Below is a small trained network, with its code and all its weights. Each question gives an input and a class and asks what happens when units are switched off, that is, made to give their printed mean instead of their output.

import numpy as np


def w(rows, s, z=0):
    codes = np.array(rows[::2]) - 128.0
    scale = np.full(codes.shape[1], s)
    scale[-1] = z or s
    return codes * scale


def norm(h):
    return h / np.sqrt((h * h).mean(-1, keepdims=True) + 1e-5)


def f(y):
    return np.maximum(y, 0)


def log_softmax(a):
    a = a - a.max(-1, keepdims=True)
    return a - np.log(np.exp(a).sum(-1, keepdims=True))


def net(x, mask):
    res = np.array(x, float).reshape(1, 5) / 4 @ E
    u = 0
    for l in range(2):
        y = f(norm(res) @ A[l][:, :-1].T + A[l][:, -1])
        res = res + np.where(mask[u : u + 15], y, B[l][:, -1]) @ B[l][:, :-1]
        u += 15
    return log_softmax(norm(res)[-1] @ U[:, :-1].T + U[:, -1])


A, B = {}, {}
E = w([
[129,137,123],'x0',
[128,118,132],'x1',
[245,156,183],'x2',
[62,205,243],'x3',
[157,249,70],'x4',
],0.0019)
A[0] = w([
[18,113,73,97],'L0N1',
[111,233,60,80],'L0N2',
[70,169,214,53],'L0N3',
[16,123,77,42],'L0N4',
[125,137,127,87],'L0N5',
[151,87,53,23],'L0N6',
[171,53,42,84],'L0N7',
[156,253,50,156],'L0N8',
[186,140,158,23],'L0N9',
[67,174,196,9],'L0N10',
[171,63,39,80],'L0N11',
[107,29,177,30],'L0N12',
[3,112,74,77],'L0N13',
[155,84,57,2],'L0N14',
[92,154,203,44],'L0N15',
],0.005,0.0022)
B[0] = w([
[224,148,191,210],'L0N1',
[81,37,177,207],'L0N2',
[112,170,20,191],'L0N3',
[209,140,177,191],'L0N4',
[123,124,131,128],'L0N5',
[95,195,110,160],'L0N6',
[76,211,123,205],'L0N7',
[70,31,198,255],'L0N8',
[155,146,149,143],'L0N9',
[112,191,14,170],'L0N10',
[78,215,125,200],'L0N11',
[68,53,155,184],'L0N12',
[254,143,188,214],'L0N13',
[81,200,105,155],'L0N14',
[113,158,57,168],'L0N15',
],0.0051,0.0029)
A[1] = w([
[169,133,145,28],'L1N1',
[195,136,149,65],'L1N2',
[140,123,32,115],'L1N3',
[134,128,113,56],'L1N4',
[196,128,153,75],'L1N5',
[160,116,114,2],'L1N6',
[127,111,94,29],'L1N7',
[147,116,2,134],'L1N8',
[125,180,200,168],'L1N9',
[95,74,120,77],'L1N10',
[246,135,164,51],'L1N11',
[115,174,194,65],'L1N12',
[174,65,106,201],'L1N13',
[155,90,73,79],'L1N14',
[131,127,115,49],'L1N15',
],0.0048,0.0013)
B[1] = w([
[153,131,144,147],'L1N1',
[169,131,142,175],'L1N2',
[88,182,86,150],'L1N3',
[118,128,136,128],'L1N4',
[200,128,127,181],'L1N5',
[141,158,123,128],'L1N6',
[91,149,146,128],'L1N7',
[26,215,39,156],'L1N8',
[182,84,3,255],'L1N9',
[121,89,142,162],'L1N10',
[203,130,141,217],'L1N11',
[149,106,66,199],'L1N12',
[63,164,76,173],'L1N13',
[62,157,142,129],'L1N14',
[122,139,132,128],'L1N15',
],0.0033,0.0024)
U = w([
[124,120,126,253],'0',
[116,126,131,222],'1',
[65,223,63,44],'2',
[254,116,166,44],'3',
[55,11,162,30],'4',
],0.0078,0.0051)

Each question gives the input, the list of numbers given to net, and the class t.
The units are the neurons (one row each of A and B). Each row of codes is followed by its name. A weight is (code - 128) times the scale printed after its matrix; where a second scale follows, it is the last column's (A, B and U).
mask holds one flag per neuron, layer by layer. A switched-off neuron (its flag False) gives its mean, the last column of its row in B, instead of its output. The means were averaged over made-up inputs and are rounded, as every weight is.
A unit's drop is (log p(t) with every unit on - log p(t) with that unit switched off) / (log p(t) with every unit on - log p(t) with every unit switched off).
The circuit of an input: a set's keep is (log p(t) with only the set's units on - log p(t) with every unit switched off) / (log p(t) with every unit on - log p(t) with every unit switched off). Starting from the 12 units with the biggest drops (on a tie, the unit counted first), units are removed one at a time, each time the one whose removal leaves the highest keep (on an exact tie, the one counted first), for as long as the keep stays at least 0.8.
circuit, biggest first: the units of the circuit, biggest drop first
k most important neurons: the k neurons with the biggest drops, biggest first
k most important neurons of layer l: the k neurons of layer l with the biggest drops, biggest first
drop when u is switched off: that unit's drop, to one decimal
input [-6,5,-3,-3,7], class 4: circuit, biggest first => [L0N8]
input [3,5,7,-8,4], class 2: 4 most important neurons => [L0N13; L0N1; L0N4; L1N8]
input [-1,2,0,-4,7], class 4: circuit, biggest first => [L0N8; L0N2]
input [-1,-2,-2,7,-6], class 2: 3 most important neurons => [L0N8; L0N3; L0N10]
input [-2,3,-2,6,-6], class 2: circuit, biggest first => [L0N3; L0N8]
input [-5,4,-5,-3,8], class 4: 2 most important neurons of layer 0 => [L0N8; L0N2]
input [5,-3,-3,7,-4], class 2: 2 most important neurons => [L0N3; L0N10]
input [-7,-5,-8,-7,-1], class 3: circuit, biggest first => [L0N13; L0N1]
input [-3,-6,7,8,-5], class 2: 2 most important neurons of layer 0 => [L0N13; L0N3]
input [2,3,-5,-6,8], class 4: 4 most important neurons of layer 0 => [L0N8; L0N2; L0N3; L0N10]
input [-2,2,-1,-7,8], class 4: 2 most important neurons of layer 0 => [L0N8; L0N2]
input [2,-3,-7,-4,4], class 3: drop when L0N1 is switched off => 0.3
input [-6,-6,0,7,8], class 4: drop when L0N8 is switched off => 0.7
input [-5,-1,-6,-4,2], class 3: drop when L0N11 is switched off => -0.1
